Below is a small trained network, with its code and all its weights. Each question gives an input and a target symbol and asks what happens when units are switched off, that is, made to give their printed mean instead of their output.

import numpy as np


def w(rows, s, z=0):
    codes = np.array(rows[::2]) - 128.0
    scale = np.full(codes.shape[1], s)
    scale[-1] = z or s
    return codes * scale


def norm(h):
    return h / np.sqrt((h * h).mean(-1, keepdims=True) + 1e-5)


def f(y):
    return np.maximum(y, 0)


def softmax(a):
    e = np.exp(a - a.max(-1, keepdims=True))
    return e / e.sum(-1, keepdims=True)


def log_softmax(a):
    a = a - a.max(-1, keepdims=True)
    return a - np.log(np.exp(a).sum(-1, keepdims=True))


def net(x, mask):
    ids = ['αβγδεζθλμπστφψω'.index(c) for c in x.split()]
    T = len(ids)
    res = E[ids] + P[:T]
    u = 0
    for l in range(2):
        r = norm(res)
        for j in range(2):
            rows = slice(4 * j, 4 * j + 4)
            q, k, v = (r @ M[l][rows].T for M in (Q, K, V))
            z = softmax(np.where(np.tri(T) > 0, q @ k.T / 4**0.5, -1e9)) @ v
            o = O[l][rows]
            res = res + np.where(mask[u + j], z, o[:, -1]) @ o[:, :-1]
        u += 2
        y = f(norm(res) @ A[l][:, :-1].T + A[l][:, -1])
        res = res + np.where(mask[u : u + 8], y, B[l][:, -1]) @ B[l][:, :-1]
        u += 8
    return log_softmax(norm(res)[-1] @ U[:, :-1].T + U[:, -1])


Q, K, V, O, A, B = {}, {}, {}, {}, {}, {}
E = w([
[56,116,191],'α',
[59,112,207],'β',
[26,53,140],'γ',
[56,136,169],'δ',
[89,15,98],'ε',
[86,148,183],'ζ',
[56,88,185],'θ',
[177,95,116],'λ',
[223,97,153],'μ',
[55,87,182],'π',
[55,89,180],'σ',
[255,81,181],'τ',
[70,101,136],'φ',
[68,117,143],'ψ',
[76,153,149],'ω',
],0.0096)
P = w([
[153,122,105],'0',
[103,194,199],'1',
[6,155,47],'2',
[175,151,113],'3',
[126,177,196],'4',
[14,121,14],'5',
],0.016)
Q[0] = w([
[156,129,147],'0.h0',
[73,116,163],'0.h0',
[134,118,136],'0.h0',
[140,171,63],'0.h0',
[201,99,155],'0.h1',
[123,103,95],'0.h1',
[3,138,146],'0.h1',
[135,184,175],'0.h1',
],0.022)
K[0] = w([
[251,63,173],'0.h0',
[115,95,132],'0.h0',
[106,121,167],'0.h0',
[159,196,92],'0.h0',
[204,78,195],'0.h1',
[159,144,91],'0.h1',
[49,163,85],'0.h1',
[129,166,141],'0.h1',
],0.018)
V[0] = w([
[156,99,149],'0.h0',
[165,16,87],'0.h0',
[80,248,102],'0.h0',
[157,232,22],'0.h0',
[68,138,215],'0.h1',
[170,91,204],'0.h1',
[177,62,239],'0.h1',
[104,70,254],'0.h1',
],0.0063)
O[0] = w([
[110,127,161,96],'0.h0',
[191,21,153,132],'0.h0',
[135,187,76,150],'0.h0',
[127,129,2,63],'0.h0',
[100,93,204,200],'0.h1',
[200,96,89,30],'0.h1',
[237,123,30,4],'0.h1',
[198,89,141,121],'0.h1',
],0.0052,0.0032)
A[0] = w([
[145,115,25,88],'0.n0',
[49,80,203,98],'0.n1',
[84,101,156,91],'0.n2',
[59,105,199,120],'0.n3',
[196,113,194,185],'0.n4',
[147,248,241,92],'0.n5',
[208,243,141,12],'0.n6',
[229,253,76,151],'0.n7',
],0.011,0.012)
B[0] = w([
[97,151,103,139],'0.n0',
[150,137,86,243],'0.n1',
[116,150,113,157],'0.n2',
[152,147,121,255],'0.n3',
[117,145,154,241],'0.n4',
[222,126,121,208],'0.n5',
[126,207,250,133],'0.n6',
[133,160,102,180],'0.n7',
],0.021,0.0069)
Q[1] = w([
[170,222,101],'1.h0',
[70,101,119],'1.h0',
[94,79,175],'1.h0',
[181,194,88],'1.h0',
[165,230,115],'1.h1',
[38,164,156],'1.h1',
[189,159,53],'1.h1',
[44,67,3],'1.h1',
],0.013)
K[1] = w([
[106,93,84],'1.h0',
[150,101,160],'1.h0',
[152,170,114],'1.h0',
[80,66,132],'1.h0',
[52,116,72],'1.h1',
[144,9,155],'1.h1',
[84,148,72],'1.h1',
[163,80,73],'1.h1',
],0.016)
V[1] = w([
[108,135,200],'1.h0',
[204,125,37],'1.h0',
[131,198,200],'1.h0',
[28,57,83],'1.h0',
[243,132,88],'1.h1',
[179,115,4],'1.h1',
[162,206,110],'1.h1',
[179,90,200],'1.h1',
],0.013)
O[1] = w([
[95,109,182,73],'1.h0',
[164,175,110,238],'1.h0',
[100,138,169,143],'1.h0',
[115,23,74,26],'1.h0',
[184,80,83,252],'1.h1',
[134,128,8,253],'1.h1',
[192,159,129,234],'1.h1',
[136,54,178,80],'1.h1',
],0.015,0.0039)
A[1] = w([
[152,149,126,162],'1.n0',
[209,201,120,137],'1.n1',
[92,156,65,98],'1.n2',
[101,178,250,88],'1.n3',
[20,157,106,132],'1.n4',
[191,138,17,162],'1.n5',
[34,158,191,107],'1.n6',
[243,3,164,252],'1.n7',
],0.011,0.014)
B[1] = w([
[131,83,176,185],'1.n0',
[147,110,175,215],'1.n1',
[139,120,152,158],'1.n2',
[168,116,230,144],'1.n3',
[146,79,78,167],'1.n4',
[165,67,182,250],'1.n5',
[147,86,85,143],'1.n6',
[2,99,68,211],'1.n7',
],0.013)
U = w([
[118,157,169,153],'α',
[109,123,161,141],'β',
[145,1,86,94],'γ',
[202,156,129,65],'δ',
[86,96,110,201],'ε',
[119,251,157,104],'ζ',
[99,99,163,138],'θ',
[153,139,98,123],'λ',
[178,113,124,89],'μ',
[102,106,165,140],'π',
[105,105,157,148],'σ',
[226,7,180,11],'τ',
[134,130,107,161],'φ',
[142,157,115,146],'ψ',
[60,193,103,198],'ω',
],0.021,0.013)

Each question gives the input, a string of symbols that net reads in full, and the target symbol t.
The units are the heads (4 rows each of Q, K, V and O) and the neurons (one row each of A and B). Each row of codes is followed by its name. A weight is (code - 128) times the scale printed after its matrix; where a second scale follows, it is the last column's (O, A, B and U).
mask holds one flag per unit, layer by layer, with each layer's heads first. A switched-off unit (its flag False) gives its mean, the last column of its rows in O or B, instead of its output. The means were averaged over made-up inputs and are rounded, as every weight is.
A unit's drop is (log p(t) with every unit on - log p(t) with that unit switched off) / (log p(t) with every unit on - log p(t) with every unit switched off).
The circuit of an input: a set's keep is (log p(t) with only the set's units on - log p(t) with every unit switched off) / (log p(t) with every unit on - log p(t) with every unit switched off). Starting from the 12 units with the biggest drops (on a tie, the unit counted first), units are removed one at a time, each time the one whose removal leaves the highest keep (on an exact tie, the one counted first), for as long as the keep stays at least 0.8.
circuit, biggest first: the units of the circuit, biggest drop first
most important unit: the unit with the biggest drop
top k neurons: the k neurons with the biggest drops, biggest first
top k neurons in layer l: the k neurons of layer l with the biggest drops, biggest first
heads that matter: for each layer, one digit per head in row order, 1 if its drop is at least 0.15 and else 0, layers parted by /
input ω τ π, target ω: top 3 neurons => [1.n5 0.n4 0.n6]
input ε φ γ ω ψ λ, target ε: heads that matter => 11 / 01
input ω γ φ, target ω: most important unit => 1.h1
input γ τ ω, target γ: heads that matter => 11 / 01
input ω γ ω φ γ μ, target ω: circuit, biggest first => [1.h1 0.h1]
input ω θ γ, target ω: heads that matter => 10 / 01
input ζ γ π, target ζ: heads that matter => 01 / 10
input γ δ ε γ γ, target γ: top 2 neurons in layer 0 => [0.n4 0.n1]
input α ζ γ ω ζ, target τ: top 2 neurons => [0.n5 1.n1]
input τ ε τ ζ γ ψ, target τ: heads that matter => 10 / 11
input γ α ψ, target γ: top 3 neurons in layer 0 => [0.n1 0.n7 0.n4]
input γ α φ, target γ: top 3 neurons in layer 0 => [0.n1 0.n7 0.n4]
input ζ φ δ, target ζ: circuit, biggest first => [0.h1 1.n7]
input ζ ω α, target ζ: top 2 neurons => [0.n5 1.n7]
input δ γ ε ω ε, target γ: circuit, biggest first => [1.h0]
input τ φ ζ γ, target γ: heads that matter => 01 / 10
input ζ β β, target ζ: heads that matter => 11 / 10
input ω ε ω θ γ ζ, target ω: top 2 neurons in layer 1 => [1.n5 1.n1]
input ω ω γ τ ε φ, target ω: heads that matter => 10 / 10
input μ π ε γ ζ, target γ: heads that matter => 00 / 10
input ω ε ω γ ζ β, target ω: heads that matter => 11 / 10
input ζ ω ζ γ ω φ, target ζ: circuit, biggest first => [1.h0 0.n5 1.n7]
input τ ζ φ λ δ ω, target τ: heads that matter => 11 / 11
input μ γ γ μ, target γ: heads that matter => 11 / 10
input γ ω ζ, target γ: heads that matter => 11 / 01
input τ ζ φ, target τ: heads that matter => 11 / 11
input ζ τ λ ω μ ω, target ζ: top 3 neurons => [1.n7 0.n5 0.n1]
input ω γ γ γ φ μ, target ω: circuit, biggest first => [1.h1]
input ζ δ λ, target ζ: top neuron => [0.n5]
